Here is a tiny trained network, its code and every weight. The questions are about switching its units off for an input and a class, where a switched-off unit gives its printed mean instead of its output.

import numpy as np


def w(rows, s, z=0):
    codes = np.array(rows[::2]) - 128.0
    scale = np.full(codes.shape[1], s)
    scale[-1] = z or s
    return codes * scale


def norm(h):
    return h / np.sqrt((h * h).mean(-1, keepdims=True) + 1e-5)


def f(y):
    return y / 2 * (1 + np.tanh(0.7978845608 * (y + 0.044715 * y**3)))


def log_softmax(a):
    a = a - a.max(-1, keepdims=True)
    return a - np.log(np.exp(a).sum(-1, keepdims=True))


def net(x, mask):
    res = np.array(x, float).reshape(1, 8) / 4 @ E
    u = 0
    for l in range(4):
        y = f(norm(res) @ A[l][:, :-1].T + A[l][:, -1])
        res = res + np.where(mask[u : u + 8], y, B[l][:, -1]) @ B[l][:, :-1]
        u += 8
    return log_softmax(norm(res)[-1] @ U[:, :-1].T + U[:, -1])


A, B = {}, {}
E = w([
[179,86,243,84,111,112,62,151],'x0',
[97,163,104,113,253,164,102,132],'x1',
[29,179,119,221,179,55,167,97],'x2',
[172,160,168,172,173,213,205,127],'x3',
[159,174,186,120,104,22,175,73],'x4',
[106,222,128,132,88,129,135,205],'x5',
[41,75,113,57,126,165,104,80],'x6',
[133,136,151,127,81,174,149,172],'x7',
],0.005)
A[0] = w([
[183,161,159,138,117,57,74,123,85],'L0N0',
[169,37,177,64,240,85,51,75,9],'L0N1',
[176,158,85,149,112,53,173,154,150],'L0N2',
[180,107,135,152,174,254,74,238,54],'L0N3',
[237,166,178,146,127,45,94,117,83],'L0N4',
[153,147,170,119,138,18,78,153,73],'L0N5',
[149,40,161,51,53,152,10,126,2],'L0N6',
[189,48,94,157,63,143,73,65,138],'L0N7',
],0.0052,0.002)
B[0] = w([
[198,97,110,89,179,98,175,76,179],'L0N0',
[84,204,67,139,148,194,202,178,243],'L0N1',
[143,134,67,131,141,167,182,77,211],'L0N2',
[196,183,141,223,132,124,49,29,230],'L0N3',
[156,128,124,64,153,19,139,115,227],'L0N4',
[146,107,155,77,181,107,113,94,197],'L0N5',
[90,2,111,64,85,111,210,187,250],'L0N6',
[106,91,138,59,149,136,168,105,194],'L0N7',
],0.006,0.0025)
A[1] = w([
[184,133,215,144,91,163,41,152,51],'L1N0',
[191,217,144,130,79,229,243,175,12],'L1N1',
[146,161,205,139,2,49,125,162,8],'L1N2',
[43,122,182,142,183,111,168,112,175],'L1N3',
[175,92,235,121,152,197,122,86,79],'L1N4',
[141,113,121,189,101,145,194,59,71],'L1N5',
[75,178,26,150,156,176,149,120,159],'L1N6',
[76,89,87,116,150,24,23,142,40],'L1N7',
],0.0056,0.0019)
B[1] = w([
[99,234,152,114,105,198,95,176,145],'L1N0',
[128,62,253,102,152,94,92,148,205],'L1N1',
[55,171,104,62,236,154,78,77,177],'L1N2',
[145,90,92,142,150,117,46,19,199],'L1N3',
[68,212,87,104,171,202,37,154,162],'L1N4',
[201,143,103,149,15,194,161,56,164],'L1N5',
[57,160,77,132,111,131,152,130,253],'L1N6',
[181,108,160,103,130,189,51,38,179],'L1N7',
],0.0056,0.0032)
A[2] = w([
[122,171,190,132,174,184,71,183,2],'L2N0',
[124,60,48,120,59,65,189,118,193],'L2N1',
[51,9,203,85,86,97,137,125,112],'L2N2',
[104,34,195,47,59,137,129,193,61],'L2N3',
[199,135,172,160,132,138,147,200,67],'L2N4',
[151,69,158,134,97,95,126,44,125],'L2N5',
[134,160,87,254,129,128,187,191,90],'L2N6',
[39,178,14,111,201,96,139,110,80],'L2N7',
],0.0059,0.0028)
B[2] = w([
[147,183,105,151,37,141,104,162,148],'L2N0',
[121,159,173,145,153,144,151,181,245],'L2N1',
[111,102,113,136,88,127,106,233,206],'L2N2',
[80,117,129,76,108,140,216,198,208],'L2N3',
[139,173,143,95,133,53,87,107,136],'L2N4',
[135,110,180,92,140,173,106,134,179],'L2N5',
[79,98,143,152,1,62,137,115,173],'L2N6',
[121,97,41,179,203,110,62,146,253],'L2N7',
],0.0082,0.0038)
A[3] = w([
[236,128,155,53,162,76,173,137,180],'L3N0',
[104,98,138,99,169,92,149,116,63],'L3N1',
[121,191,35,127,114,79,135,129,65],'L3N2',
[133,92,65,142,79,255,84,157,146],'L3N3',
[106,184,209,195,209,150,107,107,254],'L3N4',
[152,121,105,132,74,92,174,121,117],'L3N5',
[167,181,194,124,126,167,107,170,65],'L3N6',
[134,64,171,115,171,183,106,138,44],'L3N7',
],0.0076,0.0017)
B[3] = w([
[117,161,121,145,227,2,131,70,253],'L3N0',
[157,136,108,126,145,104,54,170,155],'L3N1',
[48,56,105,168,200,196,132,141,182],'L3N2',
[154,152,141,87,199,135,177,72,240],'L3N3',
[111,137,117,92,81,135,122,232,217],'L3N4',
[107,185,226,161,114,122,107,110,148],'L3N5',
[186,172,94,67,120,118,67,135,169],'L3N6',
[114,191,108,243,160,211,113,105,150],'L3N7',
],0.0066,0.0044)
U = w([
[114,42,153,123,73,91,11,109,53],'0',
[177,82,104,137,77,111,93,146,2],'1',
[214,144,176,86,193,6,134,81,168],'2',
[93,41,143,21,98,130,206,230,165],'3',
[215,229,131,109,82,175,38,181,142],'4',
[176,127,95,94,167,242,162,87,111],'5',
[98,159,158,235,24,111,187,113,129],'6',
[52,92,6,198,207,135,98,125,175],'7',
],0.012,0.0071)

Each question gives the input, the list of numbers given to net, and the class t.
The units are the neurons (one row each of A and B). Each row of codes is followed by its name. A weight is (code - 128) times the scale printed after its matrix; where a second scale follows, it is the last column's (A, B and U).
mask holds one flag per neuron, layer by layer. A switched-off neuron (its flag False) gives its mean, the last column of its row in B, instead of its output. The means were averaged over made-up inputs and are rounded, as every weight is.
A unit's drop is (log p(t) with every unit on - log p(t) with that unit switched off) / (log p(t) with every unit on - log p(t) with every unit switched off).
The circuit of an input: a set's keep is (log p(t) with only the set's units on - log p(t) with every unit switched off) / (log p(t) with every unit on - log p(t) with every unit switched off). Starting from the 12 units with the biggest drops (on a tie, the unit counted first), units are removed one at a time, each time the one whose removal leaves the highest keep (on an exact tie, the one counted first), for as long as the keep stays at least 0.8.
units of the circuit, in order: the units of the circuit, biggest drop first
top k neurons: the k neurons with the biggest drops, biggest first
top k neurons in layer l: the k neurons of layer l with the biggest drops, biggest first
drop of u: that unit's drop, to one decimal
input [-7,-7,-8,-4,7,-1,-3,3], class 2: units of the circuit, in order -> L3N0
input [-3,-4,0,8,-1,-8,-7,0], class 2: top 2 neurons in layer 3 -> L3N0; L3N2
input [0,2,1,2,7,2,6,5], class 4: units of the circuit, in order -> L0N6; L3N4; L2N3
input [0,5,8,8,-5,7,-6,-3], class 6: units of the circuit, in order -> L2N6; L1N2
input [6,1,-6,-2,-6,-6,-7,-3], class 2: top 3 neurons -> L0N3; L0N6; L3N0
input [1,-4,6,-1,-4,-1,8,2], class 3: units of the circuit, in order -> L0N3; L3N0
input [4,2,2,-7,-7,-8,2,3], class 3: top 2 neurons -> L0N6; L2N3
input [-7,-2,-1,0,3,7,-4,-6], class 6: top 2 neurons -> L2N6; L0N2
input [1,7,4,4,1,0,-5,7], class 6: top 2 neurons -> L2N6; L1N7
input [-3,-1,7,-3,2,-4,-6,2], class 6: units of the circuit, in order -> L2N6; L3N0
input [-4,0,-3,7,2,5,-3,-5], class 2: top 3 neurons -> L1N1; L2N4; L0N1
input [8,2,-7,1,4,-8,-2,-3], class 3: top 3 neurons -> L0N6; L2N3; L2N2
input [3,-2,-1,0,-5,2,2,7], class 4: top 2 neurons -> L0N3; L1N0
input [7,1,-1,3,-1,7,7,5], class 4: units of the circuit, in order -> L0N3
input [-3,3,-7,-4,-4,-8,-8,1], class 5: top 2 neurons -> L0N3; L0N4
input [7,3,-7,-2,2,5,-8,2], class 2: top 2 neurons -> L0N4; L3N0
input [0,-3,6,-2,8,-1,8,8], class 0: top 2 neurons in layer 0 -> L0N1; L0N6
input [4,-8,0,-1,-1,0,-1,-7], class 3: top 3 neurons -> L0N6; L2N2; L2N3
input [1,-2,4,8,1,-2,8,3], class 5: top 2 neurons in layer 1 -> L1N5; L1N2
input [6,-2,-2,-6,-6,-3,-4,-4], class 3: units of the circuit, in order -> L0N6
input [1,0,-6,5,0,-3,-4,3], class 4: top 2 neurons in layer 1 -> L1N4; L1N0
input [7,5,7,-3,6,-7,2,2], class 7: top 2 neurons in layer 1 -> L1N1; L1N5
input [3,-8,5,8,-4,3,-4,7], class 4: top 2 neurons in layer 1 -> L1N1; L1N2
input [4,-6,3,-2,-8,-7,-4,-7], class 3: drop of L0N6 -> 0.4
input [5,-3,6,7,-2,8,3,4], class 4: drop of L3N6 -> 0.1
input [4,-2,-2,6,1,5,2,6], class 4: drop of L1N3 -> 0.0
input [-6,-1,7,3,-3,8,-4,2], class 6: units of the circuit, in order -> L2N6
